Q:
array([[5, 2, 5, 8, 3, 5, 6, 5, 6],
       [3, 2, 5, 2, 2, 3, 4, 2, 6],
       [5, 3, 1, 5, 6, 5, 2, 4, 1],
       [3, 2, 6, 2, 2, 3, 4, 2, 6],
       [2, 5, 3, 6, 2, 1, 3, 3, 1],
       [3, 2, 6, 3, 1, 3, 3, 2, 6],
       [6, 8, 4, 0, 7, 6, 4, 5, 5]])
A: 5

Q:
array([[41, 42, 28, 36, 35, 34, 29, 46, 35, 32, 53, 33,  2, 62],
       [34, 36, 34, 29, 46, 34, 49, 40, 32, 38, 17, 49, 55, 36],
       [45, 46, 40, 48, 43, 37, 31, 23, 20, 39, 40, 45, 21, 24],
       [53, 53, 41, 40, 22, 36, 39, 43, 54, 49, 45, 39, 38, 15],
       [30, 38, 63, 43, 36, 35, 25, 17, 31, 39, 58, 39,  1, 50],
       [35, 39, 36, 25, 36, 33, 49, 48, 47, 39, 27, 42, 49, 43],
       [26, 28, 47, 41, 50, 40, 36, 19, 18, 30, 32, 39, 35, 38],
       [36, 42, 38, 39, 39, 42, 41, 30, 50, 40, 19, 48, 82, 29],
       [37, 34, 26, 31, 47, 35, 46, 44, 21, 31, 26, 38, 31, 37]])
A: 37

Q:
array([[ 247, -114, -472, -518, -447, -345, -329, -334,   83,  511,  433,
         256,  235,  291],
       [ 233,  281,  285,   -5, -419, -525, -468, -365, -315, -359,  -58,
         452,  482,  281],
       [-328,   86,  513,  430,  249,  242,  293,  244, -122, -483, -514,
        -450, -347, -332],
       [ 343,  229,  256,  299,  141, -284, -523, -492, -411, -317, -354,
        -230,  294,  531],
       [-192,  343,  525,  325,  233,  261,  305,  103, -326, -522, -484,
        -410, -317, -359],
       [ 233,  261,  307,   87, -347, -529, -480, -400, -314, -366, -173,
         364,  522,  316],
       [-369, -314, -359,  -51,  454,  483,  280,  234,  275,  279,   -8,
        -425, -527, -465],
       [-352,   18,  487,  457,  263,  233,  292,  265,  -60, -452, -519,
        -459, -358, -320],
       [ 241,  244,  299,  205, -198, -508, -504, -432, -328, -338, -294,
         187,  537,  387],
       [-484, -514, -445, -336, -329, -322,  119,  521,  422,  242,  238,
         295,  231, -154],
       [-525, -486, -401, -312, -361, -181,  354,  524,  323,  228,  261,
         298,   96, -332],
       [-236, -512, -500, -428, -322, -347, -270,  231,  543,  372,  240,
         248,  301,  184]])
A: 184

Q:
array([[7580, 3888, 1586, 4904, 6302, 7997, 7960, 6947, 8173],
       [4246, 9133, 8011, 8903, 9275, 4556, 5914, 8854, 7715],
       [9173, 2934, 8978, 8074, 4007, 8825, 6682, 5159, 6007],
       [9090, 3086, 9032, 8090, 4017, 8759, 6775, 5139, 6086],
       [3276, 5704, 3251, 4437, 9887, 7811, 8118, 5287, 6984],
       [8727, 7437, 4988, 4030, 2099, 4070, 4797, 5982, 4574],
       [8733, 7295, 4932, 4104, 2256, 4109, 4550, 6143, 4529]])
A: 4529

Q:
array([[90, 92, 90, 42, 26, 81, 80, 89, 20, 25, 54, 29, 78],
       [27, 69, 18, 69, 47, 58, 46, 49, 19, 51, 63, 67, 43],
       [92, 24, 73, 47, 94, 39, 35, 19, 94, 84, 57, 86, 94],
       [14, 90, 57, 74, 85, 22, 62, 89, 14, 59, 47, 15, 41],
       [53, 50, 51, 53, 45, 20, 93, 66, 20, 87, 55, 31, 35],
       [40, 26, 84, 70, 83, 74, 87, 91, 59, 47, 23, 85, 48],
       [76, 21, 77, 47, 69, 27, 16, 40, 15, 91, 46, 22, 34]])
A: 34

Q:
array([[5478, 7690, 4294, 5561, 6281, 8492, 5666, 6281, 4520, 3709, 4345,
        6938, 7044],
       [6966, 7534, 3863, 5919, 6771, 6541, 4752, 6771, 4400, 4905, 6232,
        5155, 6896],
       [3829, 4716, 5450, 5659, 4334, 5728, 6332, 4334, 4503, 4745, 6634,
        3614, 4432],
       [3747, 4248, 4561, 5064, 4297, 5653, 5194, 4297, 4393, 4379, 7331,
        5649, 4206],
       [5398, 4208, 3997, 4349, 5216, 8036, 5518, 5216, 4395, 6015, 6809,
        4800, 5109],
       [2689, 6900, 5238, 5029, 6132, 8105, 5984, 6132, 4042, 3619, 4428,
        4797, 5774],
       [5022, 7822, 3578, 5580, 6705, 5640, 5876, 6705, 2620, 5004, 4196,
        7417, 3191],
       [5845, 7382, 3321, 5941, 6581, 5639, 5507, 6581, 4377, 4153, 4370,
        7333, 3410],
       [6315, 4792, 4826, 4254, 4287, 5792, 4136, 4287, 4192, 3685, 4525,
        6853, 4159],
       [5793, 6748, 4424, 5002, 5084, 7957, 4722, 5084, 5870, 5970, 5064,
        3904, 4762],
       [5345, 7230, 5309, 4750, 5991, 7472, 5627, 5991, 4619, 3962, 4516,
        3655, 5756],
       [4195, 4253, 3647, 4461, 5069, 6881, 4758, 5069, 4150, 5620, 7595,
        3716, 4339]])
A: 4339

Q:
array([[4, 4, 7, 3, 6, 5, 5, 4, 4, 7, 6, 6, 5, 7],
       [4, 3, 8, 4, 3, 2, 6, 6, 7, 5, 7, 7, 5, 8],
       [1, 5, 7, 3, 5, 3, 5, 5, 5, 5, 7, 5, 6, 7],
       [4, 4, 5, 4, 4, 7, 9, 4, 6, 7, 8, 4, 2, 3],
       [5, 4, 9, 3, 7, 6, 7, 3, 2, 8, 8, 6, 6, 7],
       [2, 5, 6, 3, 6, 2, 6, 5, 4, 6, 5, 5, 6, 6]])
A: 6

Q:
array([[-25, -33,  26, -31,  -7,  34],
       [ 26,  17, -44,  17, -32, -44],
       [ -9,  11,  -6, -14, -16,   6],
       [-17, -34,  26, -28,  -2,  46],
       [  7,  16, -36,  -9, -15, -30],
       [ -5, -16, -23,  -4,   1, -30]])
A: -30
